1.02  0.22  1.72  0.26  0.46  -0.33  0.86  2.04  -0.42  -0.69  0.45  -0.32  0.33  -0.64  -1.26  -1.15  0.66  -0.64  -1.14  0.40  2.07  0.36 => <17>
0.25  -0.45  0.36  1.02  -2.03  -0.83  -0.07  0.76  0.26  3.60  1.78  0.60  -0.76  -0.85  0.34  -3.35  -0.03  -1.66  -0.14  -0.70  1.68  -0.59 => <16>
1.28  1.13  -0.74  1.93  -1.99  -1.97  0.82  0.95  0.08  -0.48  2.30  1.15  -0.66  -1.36  0.72  -0.01  0.87  0.21  0.47  0.00  2.46  -0.84 => <16>
1.06  0.88  0.49  1.40  0.57  -0.42  -0.57  1.59  -0.07  0.19  -0.41  0.03  0.49  -0.91  -1.72  -0.92  0.44  -0.17  -0.61  0.27  0.88  1.11 => <17>
0.27  0.12  3.77  1.05  0.27  0.12  2.10  0.16  -0.51  -0.14  -1.11  -0.96  0.94  0.61  -1.08  -1.14  1.02  -0.32  -1.55  0.54  2.50  -0.90 => <17>
4.93  1.99  4.38  5.09  -2.22  -1.51  1.30  2.74  -0.05  0.67  4.37  0.00  3.04  -3.94  0.81  -0.95  0.07  -0.08  -4.62  -0.98  3.77  0.01 => <16>
0.36  -0.48  0.91  0.18  0.99  0.04  0.30  0.34  -1.45  0.05  -1.36  -1.90  2.78  -0.94  -0.72  -1.02  1.46  1.15  -1.09  0.05  -0.62  -1.09 => <17>
-3.01  -0.13  -0.27  -0.98  -0.94  -0.74  0.48  -2.20  -0.42  1.96  1.80  0.62  -0.53  0.05  -0.69  0.11  1.93  1.19  2.18  0.52  1.78  -2.36 => <16>
0.32  -0.88  0.91  1.17  -1.39  0.66  1.08  1.36  0.26  0.61  1.12  0.09  -0.24  -0.08  -1.40  -1.47  1.60  -0.57  1.32  0.84  3.71  -1.27 => <17>
0.47  7.37  -1.12  0.24  1.27  -0.07  -0.36  -0.06  -0.44  -0.44  -1.49  0.26  0.32  -1.86  1.65  -0.41  -0.30  0.66  -0.44  -0.12  -1.11  -0.90 => <16>
0.12  -0.35  0.96  -0.39  -0.06  -0.26  0.80  1.05  -0.14  -0.09  0.05  -0.02  0.33  -0.40  -1.20  -0.23  1.67  -0.43  -1.00  -2.36  2.39  -0.74 => <17>
0.54  -0.92  1.08  -0.33  0.53  0.15  0.61  1.64  0.23  0.12  -0.67  0.25  0.56  -0.63  -0.06  -1.38  1.29  0.00  -0.91  0.04  2.10  -1.60 => <17>
1.58  1.25  0.67  0.83  -1.72  -0.53  0.67  0.08  0.40  0.46  1.60  0.95  0.96  -0.28  1.92  0.44  -0.14  -0.81  -2.18  1.48  1.33  -0.27 => <16>
0.64  -0.78  0.67  0.67  -0.53  -0.71  2.73  0.46  -0.06  0.90  3.16  0.17  0.61  -2.52  -0.55  -0.89  1.05  -0.88  -0.45  1.07  1.95  -0.34 => <16>
1.99  0.78  -0.82  0.97  -1.75  -1.67  0.90  1.09  0.59  -0.12  2.41  2.75  -0.28  -0.22  1.22  0.25  -0.62  -0.13  -0.61  -0.43  1.35  0.07 => <16>
-0.06  -0.22  2.03  0.96  0.40  -0.42  0.94  0.94  0.09  -0.55  -0.09  0.72  0.71  -0.80  -0.57  -0.75  0.80  -0.33  -1.78  0.10  2.41  -0.33 => <17>
1.87  0.50  0.78  0.99  -1.09  -0.29  -0.01  2.09  -0.96  -3.99  -1.66  -0.73  1.74  -0.41  -0.29  -1.17  0.36  -0.32  -0.63  0.23  2.06  0.29 => <17>
2.11  0.77  0.64  2.89  -2.50  -0.23  -0.31  3.17  -0.04  -1.68  2.53  0.04  0.37  0.60  -0.92  0.22  0.12  -1.32  0.34  0.13  1.62  0.44 => <17>
1.09  -0.38  2.05  2.47  0.00  -0.59  0.13  1.08  -0.34  0.68  0.54  -0.58  1.45  -0.57  -1.31  -0.20  -0.26  -1.20  -1.01  -0.18  0.92  -1.27 => <17>
0.62  1.84  0.29  1.26  -3.03  -1.62  1.61  0.05  -0.02  0.75  3.58  0.87  0.62  -1.83  0.63  -0.35  1.56  -0.34  -1.31  -0.54  2.93  -0.51 => <16>
0.64  -0.23  0.84  0.74  -1.56  -1.46  0.55  0.87  -0.18  0.20  2.48  0.53  -0.32  0.33  0.35  0.35  0.37  -0.73  -0.43  0.10  1.34  -0.04 => <16>
-1.87  0.13  0.40  -1.04  0.42  -0.74  0.88  -3.34  -0.85  2.06  0.82  0.06  0.30  -0.43  -0.94  -0.05  0.32  1.29  -2.26  -0.31  1.15  -2.99 => <16>
1.73  0.32  1.56  1.21  1.41  0.47  -0.50  0.98  -0.47  -0.88  -0.64  -3.97  1.93  -0.47  0.00  -0.42  -0.17  0.46  -1.66  0.20  0.03  0.41 => <17>
0.23  0.71  0.56  1.76  -1.51  -1.04  0.47  -0.45  0.89  0.25  3.06  0.72  0.99  -0.39  0.55  0.97  0.31  0.30  -1.20  0.12  2.78  -0.73 => <16>
1.60  0.81  0.83  1.18  -0.82  -0.92  1.50  0.73  -0.57  0.03  1.51  -0.26  0.49  -0.62  0.00  0.67  0.06  0.12  -1.02  -0.28  1.67  -0.03 => <16>
1.58  0.20  -0.20  2.56  -2.35  -2.15  1.00  1.90  0.19  -0.45  2.07  1.83  0.00  -0.41  0.72  0.33  -0.15  -0.49  0.57  0.57  1.48  1.54 => <16>
0.08  0.65  0.04  -0.01  -0.57  0.31  2.06  0.70  1.87  -1.55  -1.08  -0.39  -0.03  -0.76  0.13  -1.31  1.09  0.15  -0.36  0.17  1.38  -0.32 => <17>
